Here is a tiny trained network, its code and every weight. The questions are about switching its units off for an input and a class, where a switched-off unit gives its printed mean instead of its output.

import numpy as np


def w(rows, s, z=0):
    codes = np.array(rows[::2]) - 128.0
    scale = np.full(codes.shape[1], s)
    scale[-1] = z or s
    return codes * scale


def f(y):
    return np.maximum(y, 0)


def log_softmax(a):
    a = a - a.max(-1, keepdims=True)
    return a - np.log(np.exp(a).sum(-1, keepdims=True))


def net(x, mask):
    res = np.array(x, float).reshape(1, 6) / 4 @ E
    y = f(res @ A[0][:, :-1].T + A[0][:, -1])
    res = res + np.where(mask, y, B[0][:, -1]) @ B[0][:, :-1]
    return log_softmax(res[-1] @ U[:, :-1].T + U[:, -1])


A, B = {}, {}
E = w([
[174,92,93,108,59,186,57,210],'x0',
[163,82,120,176,243,83,41,114],'x1',
[48,107,79,125,137,208,133,221],'x2',
[53,148,103,141,222,94,123,169],'x3',
[112,188,175,99,49,167,129,116],'x4',
[199,177,220,220,168,195,148,254],'x5',
],0.0082)
A[0] = w([
[142,119,107,67,100,126,143,90,209],'neuron 1',
[146,154,133,116,104,90,121,63,252],'neuron 2',
[153,163,111,175,96,189,115,130,139],'neuron 3',
[77,134,145,94,63,173,145,90,155],'neuron 4',
[135,136,136,157,161,163,110,204,238],'neuron 5',
[91,99,151,142,140,108,164,117,214],'neuron 6',
[142,141,186,114,161,85,112,38,186],'neuron 7',
[104,99,58,123,102,159,104,168,229],'neuron 8',
[111,78,68,100,82,89,158,35,247],'neuron 9',
[128,151,157,120,134,184,85,176,179],'neuron 10',
[117,110,151,109,98,161,108,168,150],'neuron 11',
[164,89,138,147,171,11,141,96,198],'neuron 12',
[122,132,156,112,196,116,117,138,192],'neuron 13',
[129,161,107,173,191,141,144,153,149],'neuron 14',
[109,98,114,161,185,147,156,167,177],'neuron 15',
[120,137,164,192,168,64,118,151,200],'neuron 16',
[123,155,156,57,92,158,133,152,243],'neuron 17',
[111,75,134,129,135,190,133,196,250],'neuron 18',
],0.012,0.0034)
B[0] = w([
[192,98,146,183,63,125,151,77,194],'neuron 1',
[213,140,207,224,158,193,149,71,206],'neuron 2',
[83,171,117,160,130,154,125,133,180],'neuron 3',
[117,136,138,146,93,157,140,54,208],'neuron 4',
[68,157,42,132,169,86,146,178,232],'neuron 5',
[152,88,142,147,119,83,172,91,176],'neuron 6',
[73,108,238,214,181,157,143,150,225],'neuron 7',
[147,83,45,80,121,140,32,98,211],'neuron 8',
[207,113,154,120,110,148,147,92,252],'neuron 9',
[11,152,93,109,168,146,106,124,203],'neuron 10',
[29,111,90,164,132,199,63,81,182],'neuron 11',
[116,43,190,194,190,130,82,138,237],'neuron 12',
[139,75,124,78,184,40,178,207,190],'neuron 13',
[119,96,77,14,161,12,148,160,202],'neuron 14',
[123,91,85,91,167,83,197,155,204],'neuron 15',
[122,115,157,110,171,53,140,172,217],'neuron 16',
[98,185,67,115,57,175,157,106,205],'neuron 17',
[109,165,1,105,155,134,130,149,224],'neuron 18',
],0.008,0.013)
U = w([
[134,95,233,203,223,127,100,117,98],'0',
[220,51,67,92,81,139,71,94,249],'1',
[137,101,91,38,177,2,170,204,79],'2',
[20,197,59,129,152,210,86,136,89],'3',
[138,188,209,160,28,166,198,50,115],'4',
],0.0081,0.0018)

Each question gives the input, the list of numbers given to net, and the class t.
The units are the neurons (one row each of A and B). Each row of codes is followed by its name. A weight is (code - 128) times the scale printed after its matrix; where a second scale follows, it is the last column's (A, B and U).
mask holds one flag per neuron, in row order. A switched-off neuron (its flag False) gives its mean, the last column of its row in B, instead of its output. The means were averaged over made-up inputs and are rounded, as every weight is.
A unit's drop is (log p(t) with every unit on - log p(t) with that unit switched off) / (log p(t) with every unit on - log p(t) with every unit switched off).
The circuit of an input: a set's keep is (log p(t) with only the set's units on - log p(t) with every unit switched off) / (log p(t) with every unit on - log p(t) with every unit switched off). Starting from the 12 units with the biggest drops (on a tie, the unit counted first), units are removed one at a time, each time the one whose removal leaves the highest keep (on an exact tie, the one counted first), for as long as the keep stays at least 0.8.
units of the circuit, in order: the units of the circuit, biggest drop first
unit that matters most: the unit with the biggest drop
k most important neurons: the k neurons with the biggest drops, biggest first
drop of u: that unit's drop, to one decimal
input [0,-2,-3,6,5,1], class 4: units of the circuit, in order : neuron 18; neuron 12; neuron 5
input [6,0,7,-2,-8,8], class 3: unit that matters most : neuron 11
input [-2,1,2,-2,-5,-3], class 0: units of the circuit, in order : neuron 18; neuron 14
input [-4,-6,3,-4,-5,8], class 3: 3 most important neurons : neuron 13; neuron 3; neuron 10
input [-6,-8,4,-6,1,5], class 3: 2 most important neurons : neuron 9; neuron 2
input [8,6,-4,-1,-2,1], class 2: 2 most important neurons : neuron 2; neuron 7
input [-7,0,-5,-4,2,-3], class 0: 2 most important neurons : neuron 7; neuron 12
input [4,-4,-2,-4,-1,1], class 4: 2 most important neurons : neuron 5; neuron 14
input [6,5,7,-1,-7,7], class 2: 2 most important neurons : neuron 14; neuron 15
input [6,-3,-8,3,-4,1], class 0: drop of neuron 18 : 0.1
input [2,0,-7,4,-8,4], class 2: drop of neuron 14 : 0.1
input [7,3,-7,-3,1,-7], class 4: drop of neuron 1 : 0.2
